Below is a small trained network, with its code and all its weights. Each question gives an input and a target symbol and asks what happens when units are switched off, that is, made to give their printed mean instead of their output.

import numpy as np


def w(rows, s, z=0):
    codes = np.array(rows[::2]) - 128.0
    scale = np.full(codes.shape[1], s)
    scale[-1] = z or s
    return codes * scale


def f(y):
    return y / 2 * (1 + np.tanh(0.7978845608 * (y + 0.044715 * y**3)))


def softmax(a):
    e = np.exp(a - a.max(-1, keepdims=True))
    return e / e.sum(-1, keepdims=True)


def log_softmax(a):
    a = a - a.max(-1, keepdims=True)
    return a - np.log(np.exp(a).sum(-1, keepdims=True))


def net(x, mask):
    ids = ['ΓΛΣΦΩαβδεθμπτψ'.index(c) for c in x.split()]
    T = len(ids)
    res = E[ids] + P[:T]
    r = res
    for j in range(2):
        rows = slice(2 * j, 2 * j + 2)
        q, k, v = (r @ M[0][rows].T for M in (Q, K, V))
        z = softmax(np.where(np.tri(T) > 0, q @ k.T / 2**0.5, -1e9)) @ v
        o = O[0][rows]
        res = res + np.where(mask[j], z, o[:, -1]) @ o[:, :-1]
    y = f(res @ A[0][:, :-1].T + A[0][:, -1])
    res = res + np.where(mask[2:10], y, B[0][:, -1]) @ B[0][:, :-1]
    return log_softmax(res[-1] @ U[:, :-1].T + U[:, -1])


Q, K, V, O, A, B = {}, {}, {}, {}, {}, {}
E = w([
[95,173,158,239,51],'Γ',
[24,143,97,188,155],'Λ',
[91,130,154,114,167],'Σ',
[120,90,66,62,125],'Φ',
[161,47,193,155,82],'Ω',
[65,84,113,60,110],'α',
[90,163,183,106,142],'β',
[165,129,78,229,74],'δ',
[132,165,220,141,94],'ε',
[62,58,125,70,139],'θ',
[12,34,162,77,143],'μ',
[98,96,96,56,106],'π',
[129,126,65,42,75],'τ',
[209,70,88,247,9],'ψ',
],0.014)
P = w([
[190,202,164,71,249],'0',
[168,144,125,83,150],'1',
[153,137,118,87,144],'2',
[149,130,113,93,135],'3',
[138,124,112,99,131],'4',
[127,120,113,106,125],'5',
[123,117,110,114,124],'6',
[110,114,115,120,121],'7',
[109,111,109,125,117],'8',
[100,107,111,133,115],'9',
[93,105,112,141,115],'10',
[88,103,112,140,115],'11',
],0.012)
Q[0] = w([
[89,221,148,170,252],'h0',
[69,133,31,14,47],'h0',
[133,145,178,165,166],'h1',
[177,91,172,143,136],'h1',
],0.027)
K[0] = w([
[177,192,174,93,252],'h0',
[92,174,65,237,169],'h0',
[115,154,180,92,116],'h1',
[172,82,160,82,122],'h1',
],0.027)
V[0] = w([
[231,84,210,104,59],'h0',
[110,251,176,115,26],'h0',
[87,160,63,94,116],'h1',
[79,77,109,63,131],'h1',
],0.016)
O[0] = w([
[188,145,255,44,89,252],'h0',
[67,234,86,36,89,84],'h0',
[205,98,158,52,114,117],'h1',
[166,170,165,113,183,115],'h1',
],0.0097,0.0045)
A[0] = w([
[115,161,112,191,69,175],'n0',
[168,71,97,138,150,39],'n1',
[112,84,114,50,96,101],'n2',
[235,193,98,170,104,142],'n3',
[153,110,192,177,125,98],'n4',
[248,226,121,199,105,2],'n5',
[232,191,157,163,127,152],'n6',
[73,73,141,137,56,120],'n7',
],0.014,0.0076)
B[0] = w([
[112,136,182,139,184,177],'n0',
[178,207,123,106,133,164],'n1',
[85,98,148,173,111,187],'n2',
[64,251,153,100,85,152],'n3',
[85,193,98,68,81,248],'n4',
[120,15,146,109,192,148],'n5',
[127,112,113,223,213,236],'n6',
[201,129,81,111,113,202],'n7',
],0.017,0.013)
U = w([
[43,124,106,84,124,68],'Γ',
[92,117,120,201,143,2],'Λ',
[141,86,157,128,162,150],'Σ',
[138,141,73,102,131,107],'Φ',
[92,156,211,181,132,144],'Ω',
[128,68,125,158,121,179],'α',
[97,120,135,1,177,113],'β',
[154,81,178,117,105,219],'δ',
[103,129,147,81,135,78],'ε',
[161,198,123,141,52,81],'θ',
[178,200,155,187,74,124],'μ',
[127,69,163,67,185,174],'π',
[127,99,153,34,173,181],'τ',
[111,101,146,97,152,130],'ψ',
],0.009,0.007)

Each question gives the input, a string of symbols that net reads in full, and the target symbol t.
The units are the heads (2 rows each of Q, K, V and O) and the neurons (one row each of A and B). Each row of codes is followed by its name. A weight is (code - 128) times the scale printed after its matrix; where a second scale follows, it is the last column's (O, A, B and U).
mask holds one flag per unit, heads first, then neurons. A switched-off unit (its flag False) gives its mean, the last column of its rows in O or B, instead of its output. The means were averaged over made-up inputs and are rounded, as every weight is.
A unit's drop is (log p(t) with every unit on - log p(t) with that unit switched off) / (log p(t) with every unit on - log p(t) with every unit switched off).
The circuit of an input: a set's keep is (log p(t) with only the set's units on - log p(t) with every unit switched off) / (log p(t) with every unit on - log p(t) with every unit switched off). Starting from all 10 units, units are removed one at a time, each time the one whose removal leaves the highest keep (on an exact tie, the one counted first), for as long as the keep stays at least 0.8.
units of the circuit, in order: the units of the circuit, biggest drop first
unit that matters most: the unit with the biggest drop
k most important neurons: the k neurons with the biggest drops, biggest first
heads that matter: for each layer, one digit per head in row order, 1 if its drop is at least 0.15 and else 0, layers parted by /
input τ Γ π Ω π π, target Γ: units of the circuit, in order	(h0 n2)
input Φ ψ μ β Ω, target Ω: unit that matters most	h0
input Γ Γ Γ δ τ Γ θ Ω Λ δ Ω Γ, target θ: units of the circuit, in order	(h1 n6)
input β Γ τ θ Ω, target Ω: 3 most important neurons	(n6 n7 n1)
input Φ ε β Ω Ω Λ δ Γ μ τ θ, target Γ: 3 most important neurons	(n6 n2 n1)
input Λ Λ Ω β θ μ ψ θ, target δ: heads that matter	10
input ψ Λ π, target Φ: 2 most important neurons	(n1 n6)
input Ω α ψ ψ Γ Ω θ Γ μ, target Γ: heads that matter	10
input Φ Λ τ Ω ψ, target Ω: 2 most important neurons	(n3 n6)
input Γ Ω α ψ ψ Ω μ ε Ω θ Ω, target θ: heads that matter	11
input Γ Ω Φ δ Φ, target α: heads that matter	01
input Ω π Φ Σ, target Ω: heads that matter	10
input α μ Ω Γ, target Ω: heads that matter	00
input Φ δ δ Ω θ Φ Ω μ, target α: heads that matter	01
input Ω Λ Ω Γ Λ Ω, target θ: heads that matter	11
input Ω δ τ Ω Ω Ω Λ β Σ, target Ω: heads that matter	11
input Ω ε α Ω τ, target Ω: heads that matter	01
input θ Γ δ Σ α, target α: heads that matter	01
input Γ τ Λ Ω ψ π Λ ψ Γ ε β Φ, target Γ: heads that matter	10
input ψ Ω δ, target Ω: units of the circuit, in order	(n6 h0)
input Λ Ω β Λ Ω θ α δ Λ α, target Φ: 3 most important neurons	(n1 n6 n7)
input Ω τ β ψ Λ, target Ω: units of the circuit, in order	(h0 n6 n7)
input μ Ω δ π Λ Λ Ω τ π τ ψ, target Ω: 3 most important neurons	(n3 n5 n6)
input Λ Ω Ω Ω β μ Λ τ α, target Φ: 2 most important neurons	(n1 n6)
